In the rows, zero is written as 128.
Rows near named flat spaces through zero:
j191_j758: [139 134 141 143 137 141 120 102 118 124 108 107 110  86 138 114 119 136
 156 127 132 131 125 129 173]
j266_j797: [111 110 110 164 133 123 131  74 135 152 136 209 102 146 158 146 139 159
 162 187 107 165 126 155 136]
j266_j797: [ 97 154 163  81 123 132 108 204  86 163  77 110 154 141 146 115 188 151
 102  90 185 112 152 127 142]
j564_j586: [114 113 111 139 140  98 171 152 115 163 126 138 137 128 103 169 102 107
 107 108 120 116 137 130 100]
j564_j586: [105 104 164 162 135 159  37 106 198 118 147  89 140 136  84  27 143 108
  97 145  83 124 127 107 149]
j191_j758: [155 146  89 110 146 136 197 129  86 166  93 110 128 138 109 171 100 140
 150 105 121  72  96 132 112]
j564_j586: [141 182 124  41 122 150 142 152  89 126  56 105 122 155 139 129 170 173
 132 100 171  70 101 126 157]
j564_j586: [167 135 142 121 109 144 136 136 129 122 138  80 165 105 117 159 109 121
 128 110 119 130 119 130 120]
j720_j18: [119 136 140  59 107 137 124 183 119 132  82 109 172 169 116 144 169 152
  75 101 161 103 119 125 130]
j720_j18: [144 123  98  84 114 126 151  94 147  88 103 156 116 158 122 162 126 154
 114 148 128 118  90 133 147]
j266_j797: [110  93 132 164 131 121 120 112 157 155 137 146 145 130 103 141 117 121
 107 146  93 146 131 136 126]
j564_j586: [166 168 179 193 117 180 110 141 112 252 184  73 204  98 124 156 132 127
 192 124  57 141 145 161  69]
j720_j18: [198 146  98  96  84 115 181 133 125  54 199 132 142 127 159 208  91 110
 145 127 139 161 119 132  62]
j720_j18: [141 111 129  95 109 108 170 166 130 134 102  98 179 118  85 209 100 115
  69  89 130 116 120 130 120]
j191_j758: [158 182 156 102 104 158  93  91 171 144 131 103 136 125 104 133 148 145
 146 140  74 104 106 143 143]
j564_j586: [172 138 131  96 101 143 126 113 131  57 131 103 130 109 152 140 121 138
 138 128 153 146 111 124 150]
j508_j205: [ 48 109 176 107 112  74  91 198 140 155 100 172 150 130 127 146 181 123
  44 111 167 164 185 135 149]
j720_j18: [125 143 135 112 113 121 108 148 125  91 159 145 118 139 165 109 153 124
 132 133 158 153 148 123 110]
j191_j758: [108 179 161 107 108 113  71 147 168 122 178 144 112 142 131  91 172 107
 121 133 112 131 161 126 100]
j191_j758: [138  61 118 212 155 140 124  52 164 116 134 109 118  82  94 108  61 109
 138 155  79 148 107 123 169]
j720_j18: [117 118 141 116 108  88 108 128 185  75 157 137 120 111 100 138 112  89
  76 124 116 146 144 118 130]
j191_j758: [132 131 162 121  96 149  68 111 197 124 156 118 164 147 100 118 153 129
 100 152  80 141 121 134 126]
j508_j205: [127 131 139 134 112 141 125 163  96 157 152 148 164 150 173 145 162 147
 146 138 150 166 148 144  89]
j266_j797: [124  40  90 204 181 132 170 117  90 115 104  94 122  95 115  96  54 103
 128 113 148 131 118 102 148]
j564_j586: [105 154 122 133 151 126 100 124 150 138 151 132  91 155 106  57 141 106
 134 131 100  88 134 111 105]
j266_j797: [141 144 126 167 141 155 120 132 120 171 177 110 141 144 126  97 127 114
 167 133  92 116 132 127  71]
j266_j797: [165 150 112 138 127 144 156 153  83 126 175 107 138 131 164 130 116 117
 176 116 144 132 134 124  67]
j508_j205: [133 169 113  57 108 139 115 182 157 118 165 112 158 223  93 102 165 113
  86 112 111  70 114 108  42]
j191_j758: [134 143 169 153 158 165  94 153 106 157  99  18 141  73  98  53 117 105
 138  75 129  84 135 103 161]
j508_j205: [120 185 138 100 121 109 124 145 119 142 140 149 101 128 146 133 156 127
 147 120 134 116 149 135 113]
j720_j18: [144 132 123 133 115 114 132 119 142  91 171 138 117 116 139 140 110 108
 136 135 124 150 136 126 108]
j191_j758: [ 96 136 151 134 122 106  82 155 153 111 173 146 116 135 137  84 153  99
 109 130 134 149 167 117 105]
j564_j586: [113 143 141 126 139 140 137 161 103 215  95 112 162 141 106 145 147 142
 124 107 114  95 130 140 117]
j191_j758: [125 143  79 127 138  88 181 106 121 126 153 197  77 147 139 166 108 120
 154 146 117 121 128 137  92]
j508_j205: [145 206 137  94 118 105 129 138 130 112 162 121  86 104 134 129 131 102
 156 105 124 102 147 125 106]
j508_j205: [130 107 111 124 148 138 138  89 159 130  80  99 122 129  63 120  97 128
 100 123  90  77  86 117 168]
j508_j205: [110 153 124  89 125 103 113 144 156  98 138 136 101 151 108 101 142 106
  97 117 128  98 134 111 116]
j266_j797: [138 150 140 133 100 131 141 187  91 179 186 149 183 153 173 180 157 133
 150 128 138 169 160 152  42]
j266_j797: [136 190 135 107 113 144 117 141 103 160 156 157 124 160 176 127 181 156
 180 144 133 130 140 147  88]
j720_j18: [142 138 108 100 123 147 134 106 126 113 112 143 119 161 140 127 144 159
 142 147 132 115 100 132 135]
j508_j205: [136 196 122  94 117 104 119 143 127  82 188 150  74 136 164 100 147 103
 160 124 145 121 153 117  84]
j720_j18: [103 119 143 122 134 124 111 139 141 146  98 118 137 130 100 116 138 128
  95 117 124 113 130 124 150]
j508_j205: [109 105 129 116 129 122 119 140 151 124 110 122 143 147  95 120 130 122
  81 121 123 114 122 118 134]
j266_j797: [121 122 148 115 126 127 119 167 132 131 113  83 157 119  98 121 125 109
  87  93 135 111 135 114 130]
j564_j586: [125 109 164 167 127 155  84 129 161 165 144  84 174 117  91 103 126 114
 111 128  84 133 131 127 126]
[ 88 110 131 136 137  97 140 168  70 129 108 177 110 116 193 133 152 141
 133 124 205 174 170 133 143]
j720_j18
[185 129 129 143 103 149 133 156 117  81 209  80 168 117 155 132 101  97
 150 116 138 163 136 117  61]
j508_j205
[ 93 123 104 149 151  96 152 131 112 159 134 185  95 144 137 132 128 122
 137 138 128 127 146 133 107]
j564_j586
[ 93 123 174 105  83 111  95 245 114 153 173 148 213 170 165 155 195 122
  70 111 177 189 190 137  54]
j508_j205
[161 205 156 126 108 113 138 146  94 137 175 119 110  66 176 164 128 112
 192 107 139 149 166 144 103]
j508_j205
[164 164 141  69  82 110 128 137 169  71 156 109 141 116 110 178 120 107
  97 111 119 128 124 127 114]
j266_j797
[124 126 141 149 130 119 128 150 117 140 146 116 137 105 131 130 119 108
 129 113 132 141 150 126 113]
j720_j18
[124 157 124 121 139 143 118 116 110 140 117 142 100 142 152  96 155 151
 164 140 135 113 124 131 137]
j266_j797
[125 143 156 110 131  83 127 118 175 104  96  75 100  45  52 146  77  76
  77  77 101  88 134 111 188]
j508_j205
[162 118  83  81  97 103 149  44 207  24 142 176  88 148 101 177  93 129
 102 171  92 130  78 129 147]
j720_j18
[134 120 125 102  98 127 129 111 140 108 123 173 140 151 153 173 150 162
 121 159 137 163 117 148 138]
j191_j758
[111  86  99 177 165 112 153 141 125 141 150 115 125 131  92 102  81  82
 111 112 111 109 134 105  90]
j191_j758
[109 174 155 124 121  92 121 143 105 141 138 166  90  87 173 145 153 126
 157 123 155 155 174 144 139]
j508_j205
[156 119 125 153 127 145 139 116 114 120 146 110 138 108 145 136 107 128
 156 132 128 147 123 130 121]
j508_j205
[119 152 160 128 107 133  94 151 162 182 165 128 170 151 103 139 158 120
 112 132  81 129 144 142  84]
j266_j797
[116 116 140 107 106 104 122 121 163 113 115 152 136 123 113 169 132 131
  87 136 122 146 129 138 152]
j266_j797
[105 136 147 117 125 126 100 161 118 128 126 132 130 138 148  98 163 130
 118 121 157 136 150 123 128]
j720_j18
[137 152 137  37  84 130 101 161 169  71 128 117 157 181 111 133 168 135
  67 118 142 111 112 117 115]
j720_j18
[136 155 117  89 114 149 101 111 137  83 139 155 104 176 164  89 171 157
 148 159 144 127 112 126 125]
j720_j18
[127 113 143  99 142 129 135 197  96 102  77  36 154  98  99  99 109 101
  75  53 183  90 133  91 152]
j266_j797
[123 107  95 134 164 149 145  58 144 153  56 128 100 143  78 113 108 158
 131 147  87  71  72 128 187]
j508_j205
[105 136 143 109 129 137 112 171  96 147 103 128 141 148 152 105 171 148
 122 116 168 127 143 127 131]
j720_j18
[110 126 122 114 144 127 121 101 126 110  77 141  88 124 132  99 138 149
 129 135 147 112 115 123 187]
j266_j797
[130 120 131 159 135 108 129 101 120  90 140 140  86  71 159 122 102 114
 156 134 147 164 146 127 161]
j508_j205

Rows near named flat spaces through zero:
j421j934: [105  87 126 140  87 158 179 145 132  75  79 141 138 169 121 152 160 105
 155 136 138 142  96 165 135]
j499j743: [122  96 139 126 146 125 120 131 120 168 129 126 132 126 125 132 114 139
 150 141  97 142 121 120 130]
j107j725: [132 114 113 142 123 114 103 147 133 157  99 135 116 158 166 139 108 132
 143 125 131 115 133 135 126]
j107j725: [ 92  62 107 114 229 131 145 184 113 144  37 124 127 254 151 120 135 154
 211  72  73 145 107 146 125]
j107j725: [115 161 103 138 196  52  60  87 152 152 190 140  98 145  50  65 157 144
 142 100 170 111 152 128  95]
j679j217: [112 144 108 135 145 157 169 126 122  66 112 116 136 156  67 129 168 125
 117 103 145 113 134 172 131]
j829j667: [ 86 120 143 113 155 115 141  94 148  94 138 148 130 169 128  65 174 116
 160 105 130 151 104 121 124]
j107j725: [144 130 114 146 134  67  48 123 144 204 153 142 100 124 145 119  95 142
 140 138 144 112 147 111 110]
j829j667: [114  93 141 130 150 100 105 114 130 171 158 136 126 118  85 117 131 136
 163 149 112 151 115 118 117]
j679j217: [117 113 148 128 102 100 100 103 151 153 144 154 121 129 181  98 122 116
 148 143 130 142 113 102 127]
j499j743: [119  96 162  93 168  67  81 121 142 192 158 154 116 131 185  75 113 136
 183 129  97 177  97  53 109]
j107j725: [175 159 163 101 111 121  81 124 119 209 164 118 128  48 247 127  45 141
  84 150  87 128 150  49 141]
j421j934: [159  98 116 131  80 107 150 190 122  94 123 140 118  97  43 198 149 113
 151 164 173 162  86 126  92]
j499j743: [ 90 100 211 106 105 198 182  46 113 139 188 114 182  46 132  99 128 117
 107 182  46 167 111 107 177]
j421j934: [143 112 153  91 179 139 153 148  93 146 160 102 146  71  62 146 122 148
 133 141  79 169 112  91 120]
j829j667: [ 87  99 122 137 158 127 139 113 136 115 112 137 130 185  99 102 162 127
 166 112 123 133 117 158 129]
j421j934: [132 121 144 106 131 191 183 152 100 109  88 103 154 125 172 153 110 131
 110 121  79 135 124 125 155]
j499j743: [ 87  92 164 125  99 141 147  89 146 120 125 151 142 148 180  91 145 106
 156 143 107 154  98 123 147]
j107j725: [130  79 124 140 141  88  85 148 128 199 127 139 115 135 116 144 105 142
 174 151 114 142 118 120 112]
j679j217: [111 121 135 121 125 146 162 124 130  88 116 131 137 146 124 119 154 117
 136 120 127 140 111 136 133]
j421j934: [ 44 104 143 146 163 164 139  45 149 129 107 135 148 217 179  45 155 124
 153  98  84 108 140 177 172]
j829j667: [121 183 141 108 138 133 145  86 137  75 171 126 133 105 114  80 160 118
  93 107 147 127 135 113 129]
j829j667: [130 169 130  99 121 117 139 132 149  68 111 146 117 162 213  85 147 109
 120  85 157 133 115  95 122]
j421j934: [157 102 136 117 120 167 162 178  91 143 106 102 146  86 111 197  97 139
 119 155  89 144 119 122 135]
j829j667: [147 101 124 122 133  76  82 167 134 181 118 146 106 139 166 137 100 136
 167 134 129 147 111  91 104]
j829j667: [144 198 115 107 135 117 130 128 141  70 132 130 115 137 165  95 144 120
  92  82 169 112 141 107 118]
j421j934: [136 164 113 128 120  68  92 117 158 104 162 154 100 131 111  95 156 116
 130 114 193 127 125 110  96]
j679j217: [110  77 169 111  91 189 197 135 111 106  99 124 162 115 159 152 129 112
 141 158  76 167  89 124 156]
j499j743: [139  94 112 122 141 140 154 193 108 121  72 120 128 159 122 175 122 136
 155 120 115 141 110 137 120]
j679j217: [138 151 117 103 166 107 132 153 128  98 123 128 117 147 123 113 145 132
 134  92 144 138 121 106 107]
j679j217: [ 86 139 145 120 179  66  65  55 167 167 178 158 112 166 171  19 144 131
 160 101 127 132 133  97 121]
j499j743: [ 95  74 151 128 119 135 138 117 135 144 109 144 138 157 163 114 132 120
 171 142  97 153  99 128 140]
j107j725: [118  77 136 115 161 136 143 159 112 152  96 124 136 154 132 142 120 140
 170 127  84 155 105 122 128]
j421j934: [191  83 140 101 123 154 172 224  67 152 128  92 146  27  31 249  92 148
 128 185  88 179  97  96 110]
j679j217: [138 176  93 146 161  58  50 108 153 157 164 140  92 145 111  89 128 141
 122 101 180  92 164 126 101]
j499j743: [110 177 120 161  80 137 119  59 156  91 158 137 127 123 124  94 152 107
  82 129 176  84 160 168 145]
j499j743: [107 147 115 156  53 194 196 111 138  25  85 130 145 156 132 144 169  92
  92 124 167  98 130 196 156]
j107j725: [121 107 119 160  36 176 189 141 130  55  88 135 141 130  95 184 158  94
 118 160 164 123 108 186 141]
j829j667: [131 141 156 124 121 141 132  86 118 142 194 114 145  49  71 125 127 130
  97 163 113 136 137 117 136]
j679j217: [144 109 168  77 131  76  98 151 141 167 139 157 115 117 241  95 100 124
 168 130 105 185  84  27 108]
[118 136 125 143 108 120 139  99 138  90 169 135 128 102  32 125 171 114
 122 146 167 131 122 151 117]
j107j725
[ 87 138 132 142 145  93  88  59 163 140 163 152 117 163 136  52 153 122
 144 114 145 116 138 136 128]
j679j217
[144  83  96 148  95 140 128 210 123 145  18 135 116 201 225 191  88 128
 159 120 123 114 119 151 133]
j829j667
[135  98 123 139  63 200 194 179 110  84  40 119 148 151 184 198 115 111
 119 139 114 123 113 164 156]
j421j934
[124 128 153  99 130 183 192 135 108  84 113 110 155 114 143 134 136 122
 112 122  92 149 112 118 148]
j107j725
[143 178 142 124  69 168 161 104 129  74 146 120 142  77 150 133 132 106
  65 138 148 114 139 127 147]
j107j725
[125 169 139 107 146 109 125  96 140  99 173 133 125 110 118  81 153 122
 112 110 147 136 129 100 118]
j829j667
[ 86 143 124 115 187 147 170 101 131  63 124 122 139 180  83  77 186 126
 136  80 127 129 125 153 132]
j679j217
[127 136 118 164  64 111 124  97 147  96 174 144 121  88  28 144 165 105
 114 169 193 119 126 163 115]
j107j725
[122 125 139 108 146 126 139 132 128 116 126 131 130 138 145 110 137 127
 140 115 118 147 113 108 125]
j679j217
[156 145 131 118 108 119 116 146 127 136 131 129 121 102 168 141 104 127
 111 133 135 129 130  99 123]
j829j667
[180 170  96 143  85  60  68 155 148 135 155 147  89  94 115 152 116 122
 109 139 208 111 139 107  88]
j421j934
[161 131 139  85 136  88 117 179 129 130 122 142 112 121 190 127 112 127
 148 115 132 167  97  55 100]
j679j217
[104  81 133 110 167 164 183 161 108 102  75 118 146 178 120 139 146 133
 167 109  85 155  99 142 136]
j107j725
[131 122 119 163  57 123 129 116 141 106 146 142 124  99  67 159 148 106
 119 169 177 121 122 161 122]
j107j725
[115 136  80 148 165 126 129 151 132  98  75 125 114 211 111 127 150 136
 141  80 154  94 145 178 122]
j829j667
[120 104 150 118  86 193 211 140 109  65 105 118 159 107 103 166 151 108
 120 150 111 154  97 145 147]
j107j725
[122 106 127 147 168  82  55 102 132 229 167 130 115 120 106 110  97 154
 152 146 106 119 150 122 121]
j499j743
[138 104 128 135 119 145 135 149 111 151 116 117 135 111 113 167 108 135
 129 150 108 130 127 137 133]
j421j934
[140 145 136 105 143 135 141 137 119 115 134 119 132 111 136 125 126 131
 115 117 119 138 126 104 126]
j421j934
[129 106 127 161  57 120 133 116 137 113 158 143 127  84  39 166 152 107
 130 184 171 135 112 158 118]
j107j725
[126 154  90 119 182  69  94 152 151 106 105 147  93 207 145  86 153 133
 158  65 173 119 129 119  94]
j829j667

Rows near named flat spaces through zero (a row that begins with a name and a colon came from that space):
j596_j92: [ 97 136  98 156 137 156 123 157 117 123 114 114 128 157 172 172 138 105
  97  66 154 140 150 110 135]
j81_j130: [121 133 151 135 132 145 100 159 113 133 145 113 146 164  98 124  83 121
 106 166 128 161 148 122 112]
j887_j164: [113 121 136  65 113 104 165  94 129 114 120 132  75 119 149 149 161 117
 142 117 119 119  88 142 146]
j236_j871: [151 134 123 172 112 107 177  91  96 122 129 159 159 107 104 120 136 147
 116 102 124 145 170 113 148]
j81_j130: [ 54 159 174 127 153 149  91 134 115 126 111 181  79 148 212 136 173 144
  94 143 100 138 136 173 157]
j236_j871: [142 115 133 143 121 123 177 104 110 106 127 146 152 115  96 134 136 109
 123  95 139 132 138 116 140]
j596_j92: [153  98 128 183 177 168 155 127 119  81 106 141 158 109  94 158 130 103
 108  68 144 102 137  99 137]
j236_j871: [123 131 113 130 139 142 135 148 150 115 132 110 160 133 140 145 125 107
 153 114 162 136  98 136 120]
j887_j164: [142  91 102 165  88 125 154 107 116 138 111 165 144  96 102  99 173  84
 107  42 143  76 180  97 131]
j236_j871: [114 104 146  77 124 133 126 128 123 119 122 115  79 144 115 145 128  96
 113 126 120 113 109 122 126]
j236_j871: [129  87 119  87 157 161 134 148 146  92 110  85  96 139 115 181 123  70
 127  85 150  93  79 106 118]
j81_j130: [126 109 115 122 156 160 123 159 176 105 122 111 160 118 138 140 137  82
 169 103 172  97  70 143 110]
j81_j130: [107 147 111 115  55  79 165  95 130 159 141 166 149 109 159  88 178 121
 158 111 144 139 138 157 139]
j596_j92: [131 113 199 177 162 154 182 101  68  68 126 186 162 131  58 145 117 109
  76 116 117 159 166 119 157]
j596_j92: [103 133  48 128 144 149 109 157 155 135  93  82  80 137 228 191 164 121
 124  39 153  96 113 106 134]
j887_j164: [135  80 122 111 130 154  94 148 149 132 110 117 101 121 103 116 137  78
 118  98 133  60 122 107 105]
j81_j130: [ 63 164 154 121 117 109 144  90 117 129 111 205  89 113 225 123 213 150
 124 114 106 133 129 183 174]
j887_j164: [114 133 150 143  90 117 135 119  83 144 141 154 134 150 100 108 120 121
  86 132 117 160 188 117 134]
j887_j164: [136  90 111 141 104 138 119 131 127 142 114 138 123 116 102 105 148  85
 107  76 137  76 160 100 117]
j236_j871: [ 87 118 195  62 108 129  87 139 140 141 143 154 102 146 116  83 133  94
 134 198 113 120 101 174 111]
j596_j92: [114 144  91 156  68 132  48 196 132 206 158  93 173 176 121  73  84 113
 111 151 153 151 195 110  80]
j887_j164: [135 140 124 171 129 135 115 142 118 138 136 132 165 135 117 114 110 141
 117 135 132 146 162 120 123]
j596_j92: [ 62 166 175 109 145 134 206 116 105  64 140 157 157 162 176 196 149 100
 139 116 163 218  81 180 169]
j887_j164: [110 103 165  68 119 125 137 112 120 114 123 136  76 135 112 135 140  96
 117 136 112 112 104 136 133]
j236_j871: [ 95 175  89  99 107 109 112 152 134 157 142  78 107 170 201 161 115 156
 140 143 139 181 115 137 127]
j81_j130: [124 102 117 123 173 181  80 185 176 113 116  91 137 136 134 145 117  84
 145 115 160  86  82 128  98]
j887_j164: [141 105 144 131 147 129 183  89 138  85 112 169 141  82 117 133 171 107
 152  91 136  95  94 143 148]
j596_j92: [ 95 154 155  86  98  98 129 110 107 145 141 141  89 150 152 122 134 149
 119 171 102 166 132 152 142]
j81_j130: [139 102  70 110  90 131  56 168 160 189 122  79  96 134 131  95 122 107
 125 110 134  67 147  94  86]
j236_j871: [111 134 142 114 113 124 142 131 133 123 142 136 154 136 128 122 131 106
 146 137 148 149 112 150 125]
j596_j92: [136 121  80 150 135 148 106 161 156 138 120  96 148 127 146 136 127 111
 140  89 159 104 125 111 110]
[143 124  90  94 155 123 149 121 188 107 115 100 123  90 174 155 157 130
 199 107 152  92  39 149 128]
j596_j92
[ 86 127 107 108 102 137  99 158 176 150 125 137 141 125 186 103 176  80
 164 101 168  95  98 164 112]
j81_j130
[150 123 169 112 137 114 162 101 137 102 144 150 162 103  83 106 120 131
 166 174 125 137  89 156 128]
j596_j92
[141 118 122 136 125 123 156 109 110 117 122 131 123 121 111 141 131 126
 114 101 125 126 142 108 138]
j236_j871
[139 156 135 161 109  96  96 100  98 174 129 164 100 115 137  78 131 208
  96 173  68 132 197 125 141]
j236_j871
[142 166  88 175 146 124  71 144 139 169 122 113 120 122 179 114 117 210
 126 154 102 127 160 122 125]
j236_j871
[145 113 134 162 147 147 150 131 144 102 128 147 190 104  99 118 133 100
 151 108 158 115 114 135 123]
j236_j871
[ 77 164  85 117  81 124  80 179 135 182 144  90 127 182 195 129 122 119
 123 125 155 166 151 133 110]
j596_j92
[134 124  61 119 134 133 101 150 172 147 109  84 104 116 183 146 146 130
 154  87 146  84 100 116 115]
j596_j92
[124 121 146 132 118 129 168 120 128 105 139 150 178 122 102 122 136  90
 147 115 157 142 114 144 129]
j236_j871
[155 132 157 146 137 130 144 132  92 113 154 109 166 155  53 136  58 139
 107 173 122 185 152 106 120]
j81_j130
[ 66 143 143 118 155 145 108 122 147 118  95 179  75 114 233 141 208 131
 128 101 116  94 102 175 158]
j81_j130
[122 136 141 130 135 122 175 107 134  98 131 154 160 111 138 138 151 120
 157 117 147 144  98 155 145]
j81_j130
[148 147 105 203 131 127 150 121 122 129 130 152 196 106 129 114 133 151
 134 102 145 143 164 123 136]
j887_j164
[100 136 133 123 107 132  96 151 131 152 136 131 130 149 144 108 129 114
 121 141 134 135 142 140 117]
j81_j130
[ 99 147 174 138 142 146 116 149 108 117 144 141 152 164 120 131 102 124
 108 169 128 178 138 147 129]
j81_j130
[114 129 110 189 154 178 148 176 135  93 132 118 221 150 127 164 116  70
 131  67 200 157 128 122 120]
j596_j92
[122 127 115 116 103 112 142 115 121 137 126 130 111 127 138 129 144 124
 124 109 127 126 136 123 134]
j887_j164
[ 94 144  74 126 115 136  95 160 135 157 115  94  92 157 202 158 143 125
 110  83 142 125 143 113 126]
j596_j92
[129 167  84 134 137 125  85 165 150 158 139  72 132 152 176 142  93 177
 147 161 133 159 120 127 113]
j887_j164
